Below is a small trained network, with its code and all its weights. Each question gives an input and a class and asks what happens when units are switched off, that is, made to give their printed mean instead of their output.

import numpy as np


def w(rows, s, z=0):
    codes = np.array(rows[::2]) - 128.0
    scale = np.full(codes.shape[1], s)
    scale[-1] = z or s
    return codes * scale


def norm(h):
    return h / np.sqrt((h * h).mean(-1, keepdims=True) + 1e-5)


def f(y):
    return np.maximum(y, 0)


def log_softmax(a):
    a = a - a.max(-1, keepdims=True)
    return a - np.log(np.exp(a).sum(-1, keepdims=True))


def net(x, mask):
    res = np.array(x, float).reshape(1, 5) / 4 @ E
    u = 0
    for l in range(3):
        y = f(norm(res) @ A[l][:, :-1].T + A[l][:, -1])
        res = res + np.where(mask[u : u + 11], y, B[l][:, -1]) @ B[l][:, :-1]
        u += 11
    return log_softmax(norm(res)[-1] @ U[:, :-1].T + U[:, -1])


A, B = {}, {}
E = w([
[28,136,132,141],'x0',
[125,115,129,125],'x1',
[122,120,4,108],'x2',
[128,130,129,128],'x3',
[121,101,132,125],'x4',
],0.014)
A[0] = w([
[204,146,252,108,101],'L0N1',
[111,115,92,131,74],'L0N2',
[131,105,141,105,146],'L0N3',
[160,123,102,122,105],'L0N4',
[231,112,131,85,93],'L0N5',
[150,131,105,129,56],'L0N6',
[138,174,142,111,97],'L0N7',
[111,153,177,164,120],'L0N8',
[244,103,124,125,253],'L0N9',
[128,106,125,104,128],'L0N10',
[68,143,160,163,103],'L0N11',
],0.017,0.0059)
B[0] = w([
[94,145,88,254,239],'L0N1',
[107,196,68,155,148],'L0N2',
[132,186,105,170,143],'L0N3',
[82,83,157,44,157],'L0N4',
[17,158,112,111,203],'L0N5',
[119,109,123,84,140],'L0N6',
[109,72,143,156,140],'L0N7',
[105,88,199,65,178],'L0N8',
[212,81,128,138,250],'L0N9',
[143,221,179,108,138],'L0N10',
[133,144,149,43,178],'L0N11',
],0.0083,0.013)
A[1] = w([
[237,141,94,40,34],'L1N1',
[157,149,209,130,205],'L1N2',
[159,90,121,78,87],'L1N3',
[228,66,161,252,2],'L1N4',
[102,198,168,244,117],'L1N5',
[122,129,53,81,175],'L1N6',
[143,109,219,48,85],'L1N7',
[83,133,98,145,49],'L1N8',
[235,106,183,141,123],'L1N9',
[145,120,203,134,180],'L1N10',
[159,190,216,50,125],'L1N11',
],0.011,0.0061)
B[1] = w([
[248,37,252,65,192],'L1N1',
[98,90,92,133,215],'L1N2',
[165,148,158,83,162],'L1N3',
[148,150,16,177,229],'L1N4',
[149,104,102,77,250],'L1N5',
[186,177,207,105,254],'L1N6',
[98,92,133,180,175],'L1N7',
[124,173,129,110,144],'L1N8',
[129,197,52,153,177],'L1N9',
[98,117,108,128,207],'L1N10',
[71,47,125,175,177],'L1N11',
],0.011,0.0064)
A[2] = w([
[187,66,92,143,240],'L2N1',
[52,175,125,196,161],'L2N2',
[116,130,222,44,157],'L2N3',
[229,100,144,122,99],'L2N4',
[138,138,118,82,156],'L2N5',
[107,77,128,55,225],'L2N6',
[108,185,116,67,2],'L2N7',
[88,51,251,133,75],'L2N8',
[100,125,162,140,231],'L2N9',
[102,199,113,106,22],'L2N10',
[195,194,101,151,206],'L2N11',
],0.012,0.0035)
B[2] = w([
[177,122,179,152,253],'L2N1',
[164,135,114,102,247],'L2N2',
[155,112,79,158,238],'L2N3',
[130,120,250,92,219],'L2N4',
[146,139,108,96,180],'L2N5',
[150,129,122,186,222],'L2N6',
[159,188,72,75,168],'L2N7',
[89,143,156,94,235],'L2N8',
[128,142,119,107,189],'L2N9',
[127,150,106,102,167],'L2N10',
[60,63,129,139,251],'L2N11',
],0.013,0.0063)
U = w([
[162,80,77,216,201],'0',
[130,185,56,23,177],'1',
[247,91,180,60,170],'2',
[131,127,149,113,1],'3',
[131,137,157,120,15],'4',
[1,88,159,115,174],'5',
],0.023,0.0095)

Each question gives the input, the list of numbers given to net, and the class t.
The units are the neurons (one row each of A and B). Each row of codes is followed by its name. A weight is (code - 128) times the scale printed after its matrix; where a second scale follows, it is the last column's (A, B and U).
mask holds one flag per neuron, layer by layer. A switched-off neuron (its flag False) gives its mean, the last column of its row in B, instead of its output. The means were averaged over made-up inputs and are rounded, as every weight is.
A unit's drop is (log p(t) with every unit on - log p(t) with that unit switched off) / (log p(t) with every unit on - log p(t) with every unit switched off).
unit that matters most: the unit with the biggest drop
top k neurons: the k neurons with the biggest drops, biggest first
top k neurons in layer l: the k neurons of layer l with the biggest drops, biggest first
drop of u: that unit's drop, to one decimal
input [0,4,5,3,2], class 2: unit that matters most -> L0N1
input [1,-7,-7,-5,-6], class 5: top 2 neurons -> (L0N9, L0N8)
input [3,-8,1,4,6], class 1: top 2 neurons -> (L0N9, L0N8)
input [1,8,-2,3,4], class 5: top 2 neurons -> (L0N9, L1N4)
input [0,5,8,0,-6], class 2: top 2 neurons in layer 0 -> (L0N1, L0N5)
input [0,-7,0,-4,2], class 0: top 2 neurons in layer 0 -> (L0N5, L0N4)
input [1,-8,-5,-4,-8], class 5: top 3 neurons -> (L0N9, L0N8, L0N11)
input [0,8,4,-2,7], class 2: top 2 neurons -> (L0N1, L0N5)
input [0,8,7,2,8], class 2: top 2 neurons in layer 0 -> (L0N1, L0N5)
input [-6,6,0,1,-8], class 0: top 2 neurons -> (L0N9, L0N1)
input [-1,0,0,-4,4], class 0: drop of L0N9 -> 2.4
input [2,5,2,-3,8], class 1: drop of L0N9 -> 1.7
input [-1,1,-8,2,5], class 0: drop of L0N1 -> 0.4
input [0,-2,3,3,-8], class 2: drop of L0N1 -> 4.2
input [4,8,3,-6,8], class 1: unit that matters most -> L0N9
